Below are the code and all the weights of a small trained network. Each question names an input and a class and asks about switching units off, where a switched-off unit gives its printed mean instead of its output.

import numpy as np


def w(rows, s, z=0):
    codes = np.array(rows[::2]) - 128.0
    scale = np.full(codes.shape[1], s)
    scale[-1] = z or s
    return codes * scale


def norm(h):
    return h / np.sqrt((h * h).mean(-1, keepdims=True) + 1e-5)


def f(y):
    return y / 2 * (1 + np.tanh(0.7978845608 * (y + 0.044715 * y**3)))


def log_softmax(a):
    a = a - a.max(-1, keepdims=True)
    return a - np.log(np.exp(a).sum(-1, keepdims=True))


def net(x, mask):
    res = np.array(x, float).reshape(1, 5) / 4 @ E
    u = 0
    for l in range(3):
        y = f(norm(res) @ A[l][:, :-1].T + A[l][:, -1])
        res = res + np.where(mask[u : u + 8], y, B[l][:, -1]) @ B[l][:, :-1]
        u += 8
    return log_softmax(norm(res)[-1] @ U[:, :-1].T + U[:, -1])


A, B = {}, {}
E = w([
[70,106,137,49,138,141],'x0',
[90,188,120,130,50,44],'x1',
[161,216,22,53,196,109],'x2',
[88,34,3,180,146,38],'x3',
[130,120,130,126,132,122],'x4',
],0.0035)
A[0] = w([
[177,188,182,64,119,207,1],'0.n1',
[172,195,74,125,14,75,155],'0.n2',
[131,92,152,178,109,165,237],'0.n3',
[2,122,158,46,139,155,85],'0.n4',
[140,189,91,82,168,148,98],'0.n5',
[232,171,188,162,82,157,211],'0.n6',
[252,147,87,157,158,83,140],'0.n7',
[77,113,159,16,183,90,179],'0.n8',
],0.0051,0.0025)
B[0] = w([
[205,101,47,73,72,32,184],'0.n1',
[84,136,191,118,253,158,219],'0.n2',
[182,202,92,145,183,164,231],'0.n3',
[77,121,97,175,80,251,168],'0.n4',
[210,181,154,186,122,164,159],'0.n5',
[96,86,59,195,153,88,250],'0.n6',
[31,174,114,184,146,220,192],'0.n7',
[85,200,75,192,114,232,197],'0.n8',
],0.0047,0.0026)
A[1] = w([
[168,202,120,183,174,106,238],'1.n1',
[179,196,182,184,127,173,139],'1.n2',
[64,192,175,94,77,40,35],'1.n3',
[89,3,209,171,66,127,4],'1.n4',
[208,70,101,123,192,202,42],'1.n5',
[233,189,207,74,66,120,108],'1.n6',
[177,156,69,179,100,169,150],'1.n7',
[17,211,150,130,81,60,99],'1.n8',
],0.0058,0.0015)
B[1] = w([
[59,103,154,159,79,41,254],'1.n1',
[108,64,138,158,150,18,207],'1.n2',
[196,80,168,70,254,141,142],'1.n3',
[196,227,114,161,13,144,216],'1.n4',
[173,115,207,109,235,89,196],'1.n5',
[169,48,45,110,62,8,154],'1.n6',
[35,135,196,138,134,163,208],'1.n7',
[168,48,194,108,228,178,199],'1.n8',
],0.0057,0.0031)
A[2] = w([
[216,117,143,64,60,123,85],'2.n1',
[102,57,62,208,152,105,152],'2.n2',
[123,253,22,107,189,112,118],'2.n3',
[102,142,231,180,132,83,169],'2.n4',
[166,119,75,56,103,166,4],'2.n5',
[115,112,174,52,152,67,70],'2.n6',
[16,89,64,109,114,147,32],'2.n7',
[112,171,99,43,102,245,99],'2.n8',
],0.0067,0.0034)
B[2] = w([
[131,142,59,137,109,4,140],'2.n1',
[146,91,135,24,112,41,253],'2.n2',
[193,190,181,156,2,225,185],'2.n3',
[73,189,72,105,132,230,243],'2.n4',
[87,56,65,190,137,72,109],'2.n5',
[192,70,133,64,185,158,135],'2.n6',
[110,34,122,175,100,8,155],'2.n7',
[46,39,121,196,189,25,163],'2.n8',
],0.0059,0.0044)
U = w([
[181,234,159,235,49,229,99],'0',
[212,48,63,46,115,2,44],'1',
[102,120,168,140,185,134,253],'2',
[34,65,130,218,187,106,49],'3',
[200,129,226,68,249,200,92],'4',
],0.0075,0.0041)

Each question gives the input, the list of numbers given to net, and the class t.
The units are the neurons (one row each of A and B). Each row of codes is followed by its name. A weight is (code - 128) times the scale printed after its matrix; where a second scale follows, it is the last column's (A, B and U).
mask holds one flag per neuron, layer by layer. A switched-off neuron (its flag False) gives its mean, the last column of its row in B, instead of its output. The means were averaged over made-up inputs and are rounded, as every weight is.
A unit's drop is (log p(t) with every unit on - log p(t) with that unit switched off) / (log p(t) with every unit on - log p(t) with every unit switched off).
The circuit of an input: a set's keep is (log p(t) with only the set's units on - log p(t) with every unit switched off) / (log p(t) with every unit on - log p(t) with every unit switched off). Starting from the 12 units with the biggest drops (on a tie, the unit counted first), units are removed one at a time, each time the one whose removal leaves the highest keep (on an exact tie, the one counted first), for as long as the keep stays at least 0.8.
units of the circuit, in order: the units of the circuit, biggest drop first
most important unit: the unit with the biggest drop
top k neurons: the k neurons with the biggest drops, biggest first
top k neurons in layer l: the k neurons of layer l with the biggest drops, biggest first
input [1,-8,-8,-4,5], class 0: top 2 neurons : [1.n4; 0.n2]
input [-6,1,-4,8,3], class 1: units of the circuit, in order : [2.n2]
input [1,-5,3,-8,-4], class 1: top 2 neurons : [0.n1; 1.n6]
input [2,-3,-2,-6,-2], class 1: units of the circuit, in order : [1.n6; 0.n1]
input [-8,-3,8,-2,6], class 0: top 3 neurons : [2.n3; 0.n7; 1.n8]
input [7,-2,1,-5,-6], class 3: units of the circuit, in order : [0.n4; 2.n8]
input [4,-4,-2,-8,-2], class 1: units of the circuit, in order : [0.n1; 1.n6]
input [8,-3,6,-2,4], class 3: top 3 neurons : [2.n8; 0.n4; 0.n3]
input [-8,1,5,-5,7], class 3: top 3 neurons : [1.n1; 1.n2; 1.n4]
input [4,8,8,8,5], class 0: top 4 neurons : [2.n3; 1.n2; 1.n6; 0.n6]
input [5,8,7,-1,-2], class 4: units of the circuit, in order : [1.n8; 1.n3]
input [7,-5,3,-5,-2], class 3: units of the circuit, in order : [2.n8; 0.n4]
input [-1,0,-5,-6,-6], class 1: units of the circuit, in order : [1.n6; 0.n1]
input [3,3,0,-1,-1], class 3: most important unit : 0.n4
input [7,2,-1,-7,-5], class 1: units of the circuit, in order : [0.n1; 1.n6]
input [5,-7,-4,2,-5], class 4: top 2 neurons in layer 0 : [0.n3; 0.n7]
input [3,-7,-7,8,-6], class 1: units of the circuit, in order : [2.n2; 1.n4]
input [8,7,-1,-5,-2], class 3: top 3 neurons : [0.n4; 2.n8; 0.n8]
input [-4,2,3,-8,-8], class 1: top 2 neurons : [1.n6; 0.n1]
input [4,8,-1,-7,-3], class 4: top neuron : [1.n8]
input [4,4,-6,0,1], class 0: top 2 neurons : [1.n4; 0.n7]
input [2,7,-5,-6,-3], class 4: top 3 neurons : [1.n8; 1.n3; 0.n6]
input [-3,7,5,6,-4], class 4: top 2 neurons in layer 1 : [1.n8; 1.n3]
input [5,6,-6,3,-4], class 0: top 2 neurons in layer 1 : [1.n4; 1.n7]
input [-8,-2,1,-6,-5], class 3: top 2 neurons : [0.n6; 1.n7]
input [-1,5,1,-4,0], class 4: top 3 neurons in layer 0 : [0.n6; 0.n2; 0.n3]
